Here is a tiny trained network, its code and every weight. The questions are about switching its units off for an input and a class, where a switched-off unit gives its printed mean instead of its output.

import numpy as np


def w(rows, s, z=0):
    codes = np.array(rows[::2]) - 128.0
    scale = np.full(codes.shape[1], s)
    scale[-1] = z or s
    return codes * scale


def f(y):
    return np.maximum(y, 0)


def log_softmax(a):
    a = a - a.max(-1, keepdims=True)
    return a - np.log(np.exp(a).sum(-1, keepdims=True))


def net(x, mask):
    res = np.array(x, float).reshape(1, 7) / 4 @ E
    y = f(res @ A[0][:, :-1].T + A[0][:, -1])
    res = res + np.where(mask, y, B[0][:, -1]) @ B[0][:, :-1]
    return log_softmax(res[-1] @ U[:, :-1].T + U[:, -1])


A, B = {}, {}
E = w([
[158,124,105,254,39],'x0',
[237,215,143,87,70],'x1',
[118,135,192,190,127],'x2',
[89,84,161,58,56],'x3',
[88,137,18,124,81],'x4',
[95,189,178,129,94],'x5',
[71,166,145,94,87],'x6',
],0.0083)
A[0] = w([
[203,207,105,116,91,172],'neuron 0',
[110,106,153,189,162,123],'neuron 1',
[129,115,175,223,166,128],'neuron 2',
[86,116,166,43,175,93],'neuron 3',
[63,161,159,120,126,123],'neuron 4',
[138,168,107,95,62,131],'neuron 5',
[104,128,10,162,118,170],'neuron 6',
[203,200,119,160,143,253],'neuron 7',
[117,111,79,194,188,66],'neuron 8',
[102,133,86,183,119,119],'neuron 9',
[132,167,176,86,45,153],'neuron 10',
[127,125,165,217,176,167],'neuron 11',
[167,121,156,54,172,144],'neuron 12',
[127,156,201,86,36,119],'neuron 13',
],0.011,0.0047)
B[0] = w([
[239,208,187,203,160,238],'neuron 0',
[153,133,129,170,106,198],'neuron 1',
[183,134,209,214,57,230],'neuron 2',
[30,184,34,85,190,214],'neuron 3',
[133,180,93,131,112,177],'neuron 4',
[182,125,165,126,99,197],'neuron 5',
[152,2,140,91,93,248],'neuron 6',
[180,117,177,173,157,255],'neuron 7',
[148,98,164,107,63,208],'neuron 8',
[126,4,109,64,106,189],'neuron 9',
[147,110,178,84,62,220],'neuron 10',
[207,149,179,233,66,235],'neuron 11',
[103,118,134,24,196,208],'neuron 12',
[110,107,156,91,41,220],'neuron 13',
],0.0082,0.0086)
U = w([
[177,158,153,184,216,249],'0',
[92,254,141,79,171,4],'1',
[11,209,44,176,119,43],'2',
[46,63,66,30,148,148],'3',
[169,100,183,161,8,143],'4',
],0.0081,0.003)

Each question gives the input, the list of numbers given to net, and the class t.
The units are the neurons (one row each of A and B). Each row of codes is followed by its name. A weight is (code - 128) times the scale printed after its matrix; where a second scale follows, it is the last column's (A, B and U).
mask holds one flag per neuron, in row order. A switched-off neuron (its flag False) gives its mean, the last column of its row in B, instead of its output. The means were averaged over made-up inputs and are rounded, as every weight is.
A unit's drop is (log p(t) with every unit on - log p(t) with that unit switched off) / (log p(t) with every unit on - log p(t) with every unit switched off).
The circuit of an input: a set's keep is (log p(t) with only the set's units on - log p(t) with every unit switched off) / (log p(t) with every unit on - log p(t) with every unit switched off). Starting from the 12 units with the biggest drops (on a tie, the unit counted first), units are removed one at a time, each time the one whose removal leaves the highest keep (on an exact tie, the one counted first), for as long as the keep stays at least 0.8.
circuit, biggest first: the units of the circuit, biggest drop first
top k neurons: the k neurons with the biggest drops, biggest first
drop when u is switched off: that unit's drop, to one decimal
input [-2,4,-8,-4,-6,-4,6], class 1: circuit, biggest first => neuron 12; neuron 6
input [-7,-8,4,-4,-7,-3,4], class 1: circuit, biggest first => neuron 3
input [-2,0,-7,-5,3,6,-4], class 0: circuit, biggest first => neuron 13; neuron 10
input [5,6,-6,-4,-8,7,-8], class 0: circuit, biggest first => neuron 0; neuron 7
input [0,-8,3,7,-1,5,-1], class 2: top 2 neurons => neuron 3; neuron 6
input [-7,-1,-8,-3,-5,6,-5], class 1: top 3 neurons => neuron 6; neuron 9; neuron 13
input [-3,-3,-3,2,-4,6,3], class 1: top 4 neurons => neuron 6; neuron 9; neuron 4; neuron 8
input [-4,1,7,2,3,-1,8], class 3: top 3 neurons => neuron 0; neuron 11; neuron 2
input [-6,-7,3,5,-7,-1,-7], class 3: top 4 neurons => neuron 3; neuron 0; neuron 12; neuron 7
input [-6,8,-2,-4,-1,-7,1], class 0: top 2 neurons => neuron 0; neuron 7
input [-8,-7,-5,-2,1,8,-7], class 3: drop when neuron 0 is switched off => 0.2
input [-7,-5,8,-3,2,5,6], class 2: drop when neuron 3 is switched off => 0.1
input [6,4,-4,-2,-1,6,-7], class 0: drop when neuron 7 is switched off => 0.3
input [4,7,-4,-8,-3,-6,-5], class 0: circuit, biggest first => neuron 0
